x =
[[  5 -14   1   6  47   2 -16]
 [-13   2   7  -1 -22  -5  -4]
 [  0  -5   1  -9 -38 -12   6]
 [-17   6   6 -19 -39 -13  -4]
 [  5 -11  -2   5  33  -3 -19]]
x[0,-7] => 5
x[-3,-7] => 0
x[-3,3] => -9
x[0,-2] => 2
x[-4,2] => 7
x[-2] => [-17, 6, 6, -19, -39, -13, -4]
x[2] => [0, -5, 1, -9, -38, -12, 6]
x[2,4] => -38
x[0,-5] => 1
x[4,-6] => -11
x[-4] => [-13, 2, 7, -1, -22, -5, -4]
x[-4,-1] => -4
x[-5,6] => -16
x[3,3] => -19
x[4,2] => -2
x[:, -1] => [-16, -4, 6, -4, -19]
x[:, 1] => [-14, 2, -5, 6, -11]

B = [-48 -24 -10 -16]
B[0] = -48
B[1] = -24

a =
[[41 32 63 36 61 49 35 64 36 44 62 49]
 [31 16 59 25 45 59 32 90 40 40 66 53]
 [44 38 36 43 28 56 51 66 58 50 43 49]
 [40 19 20 37  4 64 53 87 73 60 30 48]]
a[-4,0]	41
a[-4,1]	32
a[-3,5]	59
a[1,7]	90
a[-4]	[41, 32, 63, 36, 61, 49, 35, 64, 36, 44, 62, 49]
a[2,-9]	43
a[:, -10]	[63, 59, 36, 20]
a[2,-10]	36
a[-4,7]	64
a[2,-6]	51
a[2]	[44, 38, 36, 43, 28, 56, 51, 66, 58, 50, 43, 49]
a[:, -12]	[41, 31, 44, 40]
a[:, -7]	[49, 59, 56, 64]
a[-1,3]	37
a[3,-7]	64

W = [143.1, -17.5, 172.2, -101.5, -138.5]
W[-5]: 143.1
W[1]: -17.5

grid =
[[ 16  57  18   3 -36  49 -49  -9 -18  39 -15 -20  39 -20  14]
 [-38 -54  53  -1   6  -6 -41  -8 -15 -11 -66 -27 -16 -52  -4]
 [ 13 -29 -17  -8  32 -21 -37  41 -10 -19 -30 -47 -16  11  34]]
grid[0, 0] => 16
grid[:, 1] => [57, -54, -29]
grid[:, 11] => [-20, -27, -47]
grid[2] => [13, -29, -17, -8, 32, -21, -37, 41, -10, -19, -30, -47, -16, 11, 34]
grid[1, 10] => -66
grid[:, 10] => [-15, -66, -30]
grid[2, 8] => -10
grid[1, 0] => -38
grid[:, 6] => [-49, -41, -37]
grid[0, 8] => -18
grid[1] => [-38, -54, 53, -1, 6, -6, -41, -8, -15, -11, -66, -27, -16, -52, -4]
grid[0, 10] => -15
grid[2, 13] => 11
grid[0, 1] => 57
grid[2, 1] => -29
grid[2, 6] => -37
grid[0, 4] => -36
grid[:, 12] => [39, -16, -16]
grid[2, 3] => -8

X =
[[  3 -20 -36   2  12  14]
 [ 38 -29  33  11  13  35]
 [ 13   8 -21  34  -2 -35]
 [ 29  51 -29 -13  27 -29]
 [ 32  -6 -49 -50 -29   5]
 [-53 -18 -18 -46 -16  22]
 [ 51   2  12 -48 -41  33]
 [ 37  31  47  46 -46   2]
 [-30 -44  40 -14 -27  33]
 [ 41   2  51 -49  36  32]
 [ 51   5 -38  52 -19  23]
 [-43 -52  41 -18   4  -8]]
Indices start at 0.
(0, 0) => 3
(4, 2) => -49
(8, 3) => -14
(1, 3) => 11
(1, 2) => 33
(8, 1) => -44
(6, 0) => 51
(1, 0) => 38
(8, 2) => 40
(3, 0) => 29
(2, 3) => 34
(10, 0) => 51
(7, 5) => 2
(0, 4) => 12
(6, 2) => 12
(5, 2) => -18
(5, 1) => -18
(7, 1) => 31
(3, 3) => -13
(9, 1) => 2
(9, 4) => 36
(6, 4) => -41
(3, 2) => -29
(11, 0) => -43
(5, 3) => -46
(6, 3) => -48
(10, 2) => -38
(4, 5) => 5
(4, 1) => -6
(10, 5) => 23
(7, 3) => 46
(2, 4) => -2
(8, 5) => 33
(5, 0) => -53

A =
[[ 25 -28  10 -27  40  13  -8  -5  15  32  25  15  24 -10 -22 -45]
 [ -4  -7   4   4  23  -7  59  17  17  13  33  14  12  12 -50  21]]
A[-2, 0]: 25
A[1, -1]: 21
A[1, -14]: 4
A[0, -2]: -22
A[-1, 11]: 14
A[0, -9]: -5
A[-1, 13]: 12
A[0, 10]: 25
A[1]: [-4, -7, 4, 4, 23, -7, 59, 17, 17, 13, 33, 14, 12, 12, -50, 21]
A[-1, -9]: 17
A[1, 1]: -7
A[:, -1]: [-45, 21]
A[0, 2]: 10
A[-1, 5]: -7

m = [ 11  -6  -2 -10  -8  32  16 -22  36 -49]
m[0]: 11
m[5]: 32
m[4]: -8
m[2]: -2
m[6]: 16
